Below is a small trained network, with its code and all its weights. Each question gives an input and a class and asks what happens when units are switched off, that is, made to give their printed mean instead of their output.

import numpy as np


def w(rows, s, z=0):
    codes = np.array(rows[::2]) - 128.0
    scale = np.full(codes.shape[1], s)
    scale[-1] = z or s
    return codes * scale


def f(y):
    return y / 2 * (1 + np.tanh(0.7978845608 * (y + 0.044715 * y**3)))


def log_softmax(a):
    a = a - a.max(-1, keepdims=True)
    return a - np.log(np.exp(a).sum(-1, keepdims=True))


def net(x, mask):
    res = np.array(x, float).reshape(1, 5) / 4 @ E
    y = f(res @ A[0][:, :-1].T + A[0][:, -1])
    res = res + np.where(mask, y, B[0][:, -1]) @ B[0][:, :-1]
    return log_softmax(res[-1] @ U[:, :-1].T + U[:, -1])


A, B = {}, {}
E = w([
[129,131,129],'x0',
[183,163,255],'x1',
[128,128,128],'x2',
[128,130,127],'x3',
[214,36,79],'x4',
],0.0086)
A[0] = w([
[44,200,146,157],'n0',
[34,116,157,80],'n1',
[87,90,123,73],'n2',
[115,141,79,66],'n3',
[93,151,137,52],'n4',
[192,83,100,66],'n5',
[86,140,59,59],'n6',
[178,60,131,196],'n7',
[72,122,8,142],'n8',
[140,112,182,40],'n9',
[174,143,119,254],'n10',
[129,138,150,52],'n11',
],0.015,0.0083)
B[0] = w([
[115,155,67,234],'n0',
[161,167,42,160],'n1',
[202,110,125,125],'n2',
[223,106,159,137],'n3',
[196,139,55,130],'n4',
[143,182,54,183],'n5',
[190,145,216,164],'n6',
[90,188,81,242],'n7',
[113,175,187,254],'n8',
[250,158,140,133],'n9',
[86,168,153,231],'n10',
[184,135,118,118],'n11',
],0.011,0.0095)
U = w([
[252,198,188,130],'0',
[89,161,131,245],'1',
[150,182,55,1],'2',
[90,155,141,246],'3',
[89,157,148,227],'4',
[58,84,136,76],'5',
[161,52,146,15],'6',
[177,60,157,44],'7',
],0.016,0.0089)

Each question gives the input, the list of numbers given to net, and the class t.
The units are the neurons (one row each of A and B). Each row of codes is followed by its name. A weight is (code - 128) times the scale printed after its matrix; where a second scale follows, it is the last column's (A, B and U).
mask holds one flag per neuron, in row order. A switched-off neuron (its flag False) gives its mean, the last column of its row in B, instead of its output. The means were averaged over made-up inputs and are rounded, as every weight is.
A unit's drop is (log p(t) with every unit on - log p(t) with that unit switched off) / (log p(t) with every unit on - log p(t) with every unit switched off).
The circuit of an input: a set's keep is (log p(t) with only the set's units on - log p(t) with every unit switched off) / (log p(t) with every unit on - log p(t) with every unit switched off). Starting from all 12 units, units are removed one at a time, each time the one whose removal leaves the highest keep (on an exact tie, the one counted first), for as long as the keep stays at least 0.8.
circuit, biggest first: the units of the circuit, biggest drop first
most important unit: the unit with the biggest drop
top k neurons: the k neurons with the biggest drops, biggest first
drop when u is switched off: that unit's drop, to one decimal
input [0,-6,-4,-8,-8], class 2: circuit, biggest first -> (n1)
input [3,5,-5,5,7], class 2: top 2 neurons -> (n7; n5)
input [-1,3,-1,-7,8], class 2: top 2 neurons -> (n5; n7)
input [-4,-7,7,-2,5], class 0: top 3 neurons -> (n6; n8; n3)
input [6,6,-4,-8,6], class 4: top 3 neurons -> (n7; n10; n6)
input [-7,2,-3,5,-8], class 2: circuit, biggest first -> (n0; n1)
input [4,-1,-3,-6,-7], class 2: top 2 neurons -> (n0; n1)
input [-2,-8,-1,-1,-7], class 0: top 3 neurons -> (n6; n8; n3)
input [-2,-4,-1,3,-7], class 2: top 2 neurons -> (n1; n0)
input [-6,-6,5,0,-7], class 2: top 2 neurons -> (n0; n1)
input [0,2,4,-2,6], class 2: top 2 neurons -> (n5; n8)
input [-1,-5,5,3,-5], class 0: top 2 neurons -> (n6; n7)
input [-1,4,3,-7,8], class 2: drop when n8 is switched off -> 0.1
input [-3,-8,-8,-7,2], class 0: drop when n6 is switched off -> 0.2
input [-1,3,-3,-5,-6], class 2: most important unit -> n0
input [-5,1,5,-3,-8], class 2: drop when n0 is switched off -> 0.2
